Facts:
K100: μ K633, K307; ε vubul; γ stedal
K103: μ K489; ε dagrar; Δ K475, K779, K301, K445; γ raplor
K104: μ K673; ε gunik; Δ K106, K313, K781; γ stedal
K106: ε zuplar; γ raplor
K108: μ K804; ε trusa; γ stedal
K110: ε zuplar; γ stedal
K116: ε zuplar; γ stedal
K129: μ K656; ε vugror; γ plonok
K132: μ K349, K361; ε zuplar; γ fliklefli
K133: μ K860, K68, K104, K256; ε vubul; γ kluklal
K135: μ K400, K536; ε vugror; γ stedal
K138: μ K388, K914, K116, K92; ε zuplar; Δ K153, K618; γ kluklal
K140: μ K351, K193; ε dagrar; γ stedal
K144: μ K642, K68; ε dumo; γ stedal
K153: μ K383; ε zuplar; γ stedal
K155: μ K804; ε zuplar; γ plonok
K167: μ K129, K821; ε gunik; γ stedal
K182: μ K739; ε trusa; γ fliklefli
K187: μ K384, K144, K500; ε trusa; γ stedal
K19: μ K793, K223; ε vugror; Δ K514, K197, K960, K677; γ plonok
K193: ε trusa; Δ K106, K37, K501, K259, K250, K346; γ plonok
K196: μ K312, K580, K253; ε trusa; γ plonok
K197: ε dagrar; γ plonok
K201: μ K813, K570; ε dumo; γ kluklal
K203: μ K468, K804; ε zuplar; γ raplor
K205: μ K400; ε trusa; Δ K116, K133, K265; γ stedal
K222: ε zuplar; γ stedal
K223: μ K68; ε trusa; γ stedal
K229: ε dagrar; Δ K37, K800, K711; γ fliklefli
K232: ε dagrar; γ plonok
K242: μ K70; ε dumo; γ stedal
K249: μ K560; ε vugror; γ raplor
K25: ε zuplar; γ stedal
K250: ε zuplar; γ fliklefli
K253: μ K268; ε vugror; γ plonok
K256: μ K250; ε dumo; γ stedal
K257: μ K384; ε dagrar; Δ K826; γ fliklefli
K259: ε gunik; γ raplor
K263: μ K271, K960, K471, K68, K417; ε zuplar; γ stedal
K265: ε vubul; γ plonok
K267: ε zuplar; Δ K475, K960, K633, K634; γ plonok
K268: ε zuplar; γ raplor
K271: μ K960; ε zuplar; γ kluklal
K273: μ K779, K567, K70; ε dagrar; γ fliklefli
K28: μ K800, K471; ε vugror; γ stedal
K283: μ K45, K471, K68; ε trusa; γ stedal
K301: μ K384; ε trusa; γ plonok
K307: μ K656; ε dumo; γ plonok
K312: μ K894; ε zuplar; Δ K547, K383, K992; γ kluklal
K313: ε trusa; γ stedal
K321: μ K614, K144; ε vubul; Δ K620, K140; γ stedal
K329: μ K223, K960, K383; ε dagrar; Δ K472, K504; γ plonok
K332: μ K911, K104; ε dumo; γ stedal
K346: μ K28; ε zuplar; γ plonok
K349: μ K68; ε trusa; γ plonok
K351: μ K547, K559, K361; ε dagrar; γ raplor
K36: μ K677, K256; ε vubul; γ stedal
K361: μ K929; ε trusa; Δ K196, K584; γ stedal
K37: μ K642; ε gunik; γ kluklal
K379: μ K250; ε dumo; Δ K349, K735, K720, K633; γ plonok
K383: ε dagrar; γ stedal
K384: ε dagrar; γ stedal
K388: μ K724; ε gunik; γ stedal
K397: μ K992; ε gunik; γ fliklefli
K4: ε vugror; Δ K927; γ raplor
K40: ε vugror; Δ K388, K116; γ stedal
K400: μ K614, K961; ε zuplar; Δ K155, K619, K603, K307, K445; γ fliklefli
K408: μ K656, K528, K503; ε zuplar; γ stedal
K417: μ K804, K271, K642; ε dagrar; Δ K661; γ fliklefli
K43: ε dumo; γ stedal
K430: ε zuplar; γ plonok
K432: μ K384, K960, K144, K383; ε trusa; Δ K222, K860, K572, K265; γ stedal
K445: μ K633, K307; ε vubul; γ stedal
K449: μ K167, K68; ε zuplar; Δ K397; γ stedal
K45: μ K804, K144, K417; ε vubul; γ plonok
K454: ε zuplar; γ stedal
K457: μ K960, K618, K283; ε trusa; γ stedal
K460: ε dumo; Δ K595; γ fliklefli
K468: μ K92, K68, K346; ε zuplar; γ plonok
K47: ε zuplar; Δ K498; γ stedal
K471: μ K804; ε vugror; γ stedal
K472: μ K975; ε vugror; γ stedal
K475: μ K987, K45, K960, K720, K283; ε dagrar; γ plonok
K476: μ K656, K770; ε dagrar; γ stedal
K481: ε vugror; γ stedal
K488: μ K739; ε gunik; γ raplor
K489: μ K773, K642; ε gunik; Δ K110; γ raplor
K498: ε gunik; γ stedal
K500: μ K250; ε dagrar; γ stedal
K501: μ K826, K773; ε dagrar; γ stedal
K502: μ K793, K773, K129; ε dumo; γ stedal
K503: μ K528; ε zuplar; γ stedal
K504: μ K500; ε dumo; γ stedal
K506: μ K850, K232, K144; ε vugror; γ plonok
K507: ε vugror; Δ K196, K283, K764; γ stedal
K514: μ K623; ε zuplar; γ plonok
K528: μ K656, K642; ε dagrar; Δ K634, K481; γ plonok
K534: μ K417; ε dumo; Δ K911, K714, K59, K779; γ plonok
K536: μ K349; ε trusa; Δ K273, K547, K167, K666, K256; γ stedal
K547: μ K271; ε gunik; γ stedal
K549: μ K614; ε trusa; γ stedal
K558: μ K45, K263; ε zuplar; Δ K223; γ plonok
K559: μ K804, K558; ε trusa; Δ K622, K25; γ raplor
K560: μ K804, K960, K68; ε zuplar; γ stedal
K563: μ K803, K583; ε trusa; Δ K351, K951, K129; γ stedal
K567: μ K417; ε dagrar; Δ K712, K742; γ raplor
K570: μ K592, K770; ε zuplar; Δ K620, K549; γ raplor
K572: μ K720; ε vugror; γ stedal
K578: μ K504; ε trusa; Δ K975, K232, K43; γ stedal
K580: μ K656; ε vugror; γ kluklal
K583: μ K929; ε gunik; γ kluklal
K584: μ K560, K503; ε zuplar; γ plonok
K59: ε zuplar; γ stedal
K590: ε zuplar; Δ K595, K677; γ stedal
K592: μ K600, K960; ε trusa; γ stedal
K595: μ K850, K271; ε gunik; γ stedal
K600: μ K560, K187; ε zuplar; Δ K583, K961; γ stedal
K603: ε vugror; γ plonok
K61: μ K321, K472, K536; ε gunik; γ plonok
K614: ε trusa; Δ K351, K481; γ raplor
K618: ε trusa; γ fliklefli
K619: μ K468, K223; ε trusa; γ stedal
K620: μ K460, K942, K634, K685; ε zuplar; γ plonok
K622: μ K580, K729; ε zuplar; γ raplor
K623: ε dagrar; γ stedal
K633: μ K349; ε gunik; γ stedal
K634: μ K471; ε dagrar; γ stedal
K642: μ K656; ε zuplar; Δ K78, K498; γ kluklal
K646: μ K349, K500; ε vugror; γ stedal
K656: μ K960, K68; ε zuplar; Δ K906; γ plonok
K661: μ K475, K559, K994; ε zuplar; γ raplor
K664: μ K789; ε zuplar; γ stedal
K666: μ K987, K514, K346; ε vubul; γ plonok
K673: ε dumo; γ stedal
K677: ε vubul; γ fliklefli
K68: ε trusa; γ stedal
K682: μ K994, K992; ε trusa; Δ K273, K167; γ stedal
K685: μ K987, K28, K833, K929; ε gunik; Δ K313, K779, K764; γ plonok
K695: μ K384, K826; ε zuplar; Δ K472; γ stedal
K70: μ K614, K504, K623, K28, K642, K263, K361; ε trusa; γ kluklal
K705: μ K583; ε vugror; Δ K268, K742; γ stedal
K711: ε dumo; γ raplor
K712: μ K75, K781; ε dumo; γ stedal
K714: ε zuplar; γ plonok
K720: μ K417; ε vugror; γ raplor
K724: μ K634; ε zuplar; γ stedal
K729: μ K45, K307; ε vubul; γ stedal
K731: μ K504; ε trusa; Δ K714, K618; γ stedal
K735: μ K614; ε dagrar; γ kluklal
K739: μ K603, K773; ε vugror; γ raplor
K742: ε dumo; γ plonok
K746: μ K457; ε trusa; γ stedal
K75: μ K592, K656; ε dumo; Δ K914, K770, K779; γ plonok
K764: μ K646; ε trusa; γ stedal
K770: μ K504, K961; ε vugror; γ plonok
K773: μ K471; ε vugror; γ plonok
K779: μ K614, K271, K833; ε gunik; γ stedal
K78: μ K82, K853; ε trusa; γ kluklal
K781: μ K673, K361, K417; ε vubul; γ stedal
K789: μ K432; ε dagrar; γ plonok
K793: ε zuplar; Δ K468; γ stedal
K799: μ K813; ε vugror; Δ K804, K397; γ plonok
K800: μ K804; ε dumo; γ fliklefli
K803: μ K349, K960; ε zuplar; γ plonok
K804: μ K223; ε zuplar; γ fliklefli
K813: μ K987, K379, K271; ε zuplar; Δ K430, K739, K488; γ plonok
K814: ε vugror; γ raplor
K82: μ K167, K833; ε vubul; γ stedal
K820: μ K242; ε gunik; Δ K222, K620, K476, K840; γ plonok
K821: μ K417; ε dagrar; Δ K583, K196, K283; γ plonok
K823: μ K592, K826; ε zuplar; γ stedal
K826: ε vugror; γ fliklefli
K833: μ K471; ε zuplar; γ stedal
K840: μ K203, K153, K500; ε vubul; γ plonok
K850: μ K975; ε trusa; γ stedal
K853: μ K724, K656; ε gunik; γ plonok
K860: μ K203, K826, K961, K481; ε vubul; γ plonok
K865: μ K813; ε trusa; γ plonok
K867: μ K994, K618, K739; ε gunik; Δ K911, K618; γ fliklefli
K876: ε dagrar; Δ K155, K468, K36, K100, K804; γ stedal
K880: ε trusa; γ stedal
K894: μ K987, K271, K961; ε zuplar; Δ K384, K666, K259, K59, K779, K301; γ fliklefli
K906: μ K656; ε zuplar; γ fliklefli
K911: μ K167; ε trusa; γ stedal
K914: μ K656; ε vugror; γ stedal
K92: μ K960, K129; ε dagrar; γ raplor
K927: μ K656, K536, K570; ε zuplar; γ plonok
K929: μ K307; ε vubul; Δ K514, K268; γ fliklefli
K942: ε zuplar; γ kluklal
K951: μ K724; ε dagrar; γ plonok
K960: ε vubul; γ stedal
K961: μ K384, K960; ε gunik; γ fliklefli
K975: μ K271, K68; ε vubul; γ stedal
K987: μ K975; ε trusa; Δ K222, K70; γ fliklefli
K992: μ K68; ε vugror; γ plonok
K994: μ K600; ε vugror; Δ K476, K826, K140; γ stedal

Known rows:
K764: [-14  16   3  -7  -5  -6 -15  13  23  -5 -10  -4  -6   1  12  18  11   4
  -1 -14  13   9   5   5   2   9  -5   3 -10  -5]
K646: [  6  -5  -1   3 -19   8  10  18  -4   6   2   4  13  10  -8  -9  17   3
 -22  10  -3  -9 -19 -14  -3   3  -6   0  -1  -5]
K779: [ -6  12  -1  -3  -5  -8   5  11  16   8  -9  -7  -7  -3  22  12  13   3
  -5 -12   4   5  12   6  15   2   0 -13 -10  -7]
K867: [ -3 -21   2 -14   1 -12   1  -2 -10 -13 -17  21   4  -4 -21   2 -18 -10
   7 -16 -19  31  -9   2  -2   5  -3 -22 -20   3]
K25: [ 14   5  -6  11   0  41 -22 -18 -11  -3  10   6  10  -4  14 -23 -11  10
  12  13  16 -20 -20   4  -7   8  12   3  32  12]
K283: [-14  10  -3  -5  -4 -15 -12  25  21  -8 -16   4  -2  -3   8  23  16   4
  -9 -28   7  12   4   3   6  11  -4  -9 -20   0]
K400: [  1 -19   4 -13 -13   0  14  -5 -21   1  -5  18  16   2 -28 -13  -6  -9
 -14   5 -17  21 -23  -8   9   0  -1 -18 -15  -2]
K445: [ -2   7  -2   1 -12   7  -8   5  16  -3  -8   1   2   6   5   8  16  22
 -12   6   5   4 -20  -5   0   4  -9   2  -7  -3]
K110: [ 18 -12   0   9  28  25 -35 -23 -17  -8  10 -11   4 -17  22 -26 -11 -14
  33   0  10 -20 -12   8   1  14  15  -7  27  11]
K321: [ -4  -3   2  -5 -20  -5  15  28  -1 -14 -10   4  -1   6 -11   1   4   2
 -16  -1   0   1   3  -7   2   9  -9  -3  -2   1]
K132: [  8 -15  -1 -10 -12  -1   9 -11  -9  11  -6  13  15   4 -24 -10  -8  -4
 -13   2 -14  22 -27  -4  13   2  -5 -17 -16   0]
K92: [  1   2   7  -4 -16 -10 -11  -9   3  12  -4  -2   2   3 -20  -2   6  -1
  -5 -13  -5   0  25  -1   3  -6   8  25 -33   5]
K661: [  1   5   0  12  -1  31  -5 -22  -3  22  -1  -8   4  -3   9 -14  11   5
 -22 -40  -7   1  24  11   6 -15  34   4 -28  14]
K682: [-11   5  10  -7 -22  -5   5  23   7 -24 -10   4  -5   6   0  13   4   7
  -5 -11  -1   9  15  -4  -4  13  -6  -5  -6  -4]
K814: [ 10  -5  -6  12  -2  25 -24 -24 -27   9  25   1  11  -8 -13 -35 -30 -11
  14  12  16 -22  27   8   2   0  26  32  12  14]
K840: [ -1  17  -3  -2 -17   9  -4  16  15  -6   1  -6  12   4  -3  13  20  19
 -10   4   2  -1 -14  -3  -2  -2 -12  -5  -3  -6]
K388: [ -8   6   5  -5   3  -3 -14   4  17   4  -1  -1  -3   2  14  16  13   2
  -9 -10   9   3  -3   5   6  -2  -6   5  -5   0]

Rows:
No name comes twice in this set of rows, the named rows included.
[  6  -3  -4  -9  -7  -3  15   0  -3  20  -5  10  15 -10  -6  -4   7 -15
 -16 -12 -17  21 -14  -1  34  -2   6 -36 -28  -1]	K804
[  1  -8  13  -9 -19  12  24   6 -15 -11 -38  24  17   6 -30  15  12   5
 -34 -45 -27  29 -13  -4   2   3   9 -38 -34  13]	K417
[-11  -8   5   0  -7  14 -35 -13 -16 -24   1   9  -1 -16  -8 -17 -40 -11
  33  -8  22  -6  52  13 -14  15  23  19   1  13]	K614
[ -4 -28  -1  -7   0 -14   5   1 -21   2  -3  18  12  -7 -28 -10  -1 -19
 -11  -5 -22  23 -17 -10   7   1   0 -23 -16   6]	K894
[  2  -2   0   5   4   9  -5 -24   5  27  12 -13  -1  -5   6 -19   5   1
  -5 -15  -6   1  18   5  13 -16  21  15 -22   3]	K622

Now the same things, written a new way:
Known rows:
K804: [-16 -14  18   7  27  29   1 -19   0  18 -19   9   6  -7]
K140: [ 10 -19 -17   3   7   0  -3   3   4   5  15 -16  -5   5]
K746: [ 18   1 -10   3 -12   6  11   6   8   9  15  -7 -10  15]
K622: [-15 -11   9 -15   9   7 -14  11 -14  -7 -19  18   9 -22]
K823: [  1  -9  -6   2  10 -16   4   0   0  -1  12 -12 -14   8]
K994: [ 11  -3   5   7  -3   0   9   3   7 -10  16  -8 -24  16]
K321: [  8 -12  -8   9  11 -17  -4 -10   7 -20  21  -5  -8 -11]
K724: [  0  -9  -8  -1  10 -17   1   0  -1   0  13 -13 -15  10]
K764: [ 19  11  -7  -5 -15  -5   1   2   9  14  16  -7   7   2]
K155: [ -4 -10  -1   3  11   9   1 -32  -2   7 -16  -6   5   8]
K850: [ 19  10  -4   7 -15   7   2   0  12   2  17  -2   5   3]
K383: [ 13  -4 -12  -1   0 -13  -2  -3   7   5  17  -8   7  -6]
K193: [ 16  11  -6 -14 -25   0  15  -3   3  -8   1  17   2  -1]
K673: [ 10  11  15  -3  -7 -14 -13  -3   2  -2  14 -11 -12   9]
K116: [  5 -16  -5  -1  11 -10 -10   1  -1   3  13 -21 -11   9]
K232: [ 11  -9 -13  -8  -8  -5  -9  -4  -2 -11  -2   0  10 -10]
K618: [  5  -9   5 -20  -3  26   7  22  -4  23  -4  13   5  -5]

Rows:
No name comes twice in this set of rows, the named rows included.
[ -2 -13  15 -16   6  21  -9  23 -11   7  -3   5 -10  -6]	K826
[-12 -13   7  14  20  35  16 -13   5   5 -12  20   5  -9]	K417
[ 11   0 -12   2  -2 -15   8  -5  11 -12  20   5  -6  -8]	K876
[ 15   1  -8  20  -9  17  18  -2  10  -5  14  -4 -13  13]	K432
[ -7 -18   1 -15  19   0 -12   7  -6   3  -1  13   8 -30]	K677
[  0  -9 -16 -14   5 -17  -8 -17  -5  -2  -6   2  15 -12]	K666
[-15  -8  18  -1  13  22  -7 -16  -6  -4 -22  23  10 -23]	K203
[-14 -14   1 -10  16  -5  -3  17  -6 -12   0  22   1 -29]	K929
[-10  11  39   2  10  23  -8 -13   2  16 -15  15   6 -11]	K800
[-13 -16   9 -10  19  13   4   5  -8   3  -8  12  -7 -11]	K132
[-16 -11   9  -9   5   7 -11  16 -16 -22 -16  23   0 -24]	K570
[ -8   5  31 -14  -2   4  -6  13  -5  -3  -4  17  -8 -10]	K460
[ -6   9  23 -18  -3   4   3  13  -4   1  -4  24  -2 -15]	K867

The same things again, as new rows of numbers:
Known rows:
K242: [-18   3   3  18  15  -6   4  -2  -9  -1  11 -13  15   9]
K205: [-31   8  -2  -5  -9 -18  15  21  -7  -3  15 -15  12   4]
K92: [ 36  13 -16   0 -11   0 -16 -24 -12 -23   7 -21 -12  -2]
K646: [-30  11  14   6  -1  -8  -8  -2   6  10  14 -12  22  17]
K129: [ 22   5   3  17  -9  19 -12 -21  12 -20   0  10 -29   1]
K133: [ 13 -17   1 -39 -14 -16  -7  15  17   7  24  -3 -12  -7]
K880: [-23  -3  -5  -7  19 -20  25   7  -7  -4 -36   9  12   4]
K104: [-20  12  -1   8   5   0  10   5 -22 -15   1  -8  48   0]
K746: [  4   2   5   9   4 -15   7  25 -18  13   3 -13  -2  -1]
K894: [ 15   2  -1  -9 -32  13 -10  25  16  34  23  21  24  -3]
K267: [ -8 -17 -36  -7  -6   3  -7  10  23  -3 -36  51  14 -10]
K75: [ 28 -15 -18  -4 -28  11 -17  -2   4  -3  15  16  12  -8]
K559: [  1   9 -17   7 -18   3   7   9 -10 -29   0   2 -24 -13]
K583: [  6 -13   5  -4  11  13   2  -3   1 -27  -8  -4  -3  -8]
K960: [-24  73  59  66  36  35 -11 -50 -10 -36  -4 -10  -9  19]
K501: [ 44   3  -8 -26   8 -26  -4   3 -26  28   0 -27  27   1]
K614: [-38  40   5  34  -1  32   2 -40   1 -60 -14  16  -9   6]

Rows:
No name comes twice in this set of rows, the named rows included.
[ -6  -1 -18   8  15  17  22   3  17   1 -27  20 -18 -14]	K942
[-22  17   9  32  25  11  10 -20  -6 -19   0 -13  17  10]	K673
[ 49 -32 -30 -10 -25  -3  -6  17 -16  -9   5  19   7 -15]	K685
[ -3  35   8  48  17  16  23  -9 -20  -2 -14 -18 -19   3]	K471
[ 53  27   5  22  30 -14  -7 -10 -28  -3 -25 -31  -5   5]	K634
[ -6 -33 -23 -26   6   8  14  -4  35  -8 -31  40  -8  -2]	K430
[-21  21  -2   0  -4 -14  20  11 -10   7  25 -21   7   6]	K321
[-28  20  37  -5   4  37   8 -44  47 -10  -3  36  27  18]	K250
[-10   5  33  29  26  -3 -21  -5 -20 -23   6 -17  18   9]	K633
[-25  34  -1  37   7  34  13  -9  11 -15   2   5 -18  -6]	K642
[  8 -30  16 -19 -14   7 -11  10   2  -4  -5 -15 -11   4]	K397
[ -8   8  30  -7  -7  24 -16 -23  17 -39  13  -2  16  15]	K961
[ 14  10  20   9  14 -11   5   3 -19  24  -7  -6   4  -8]	K911

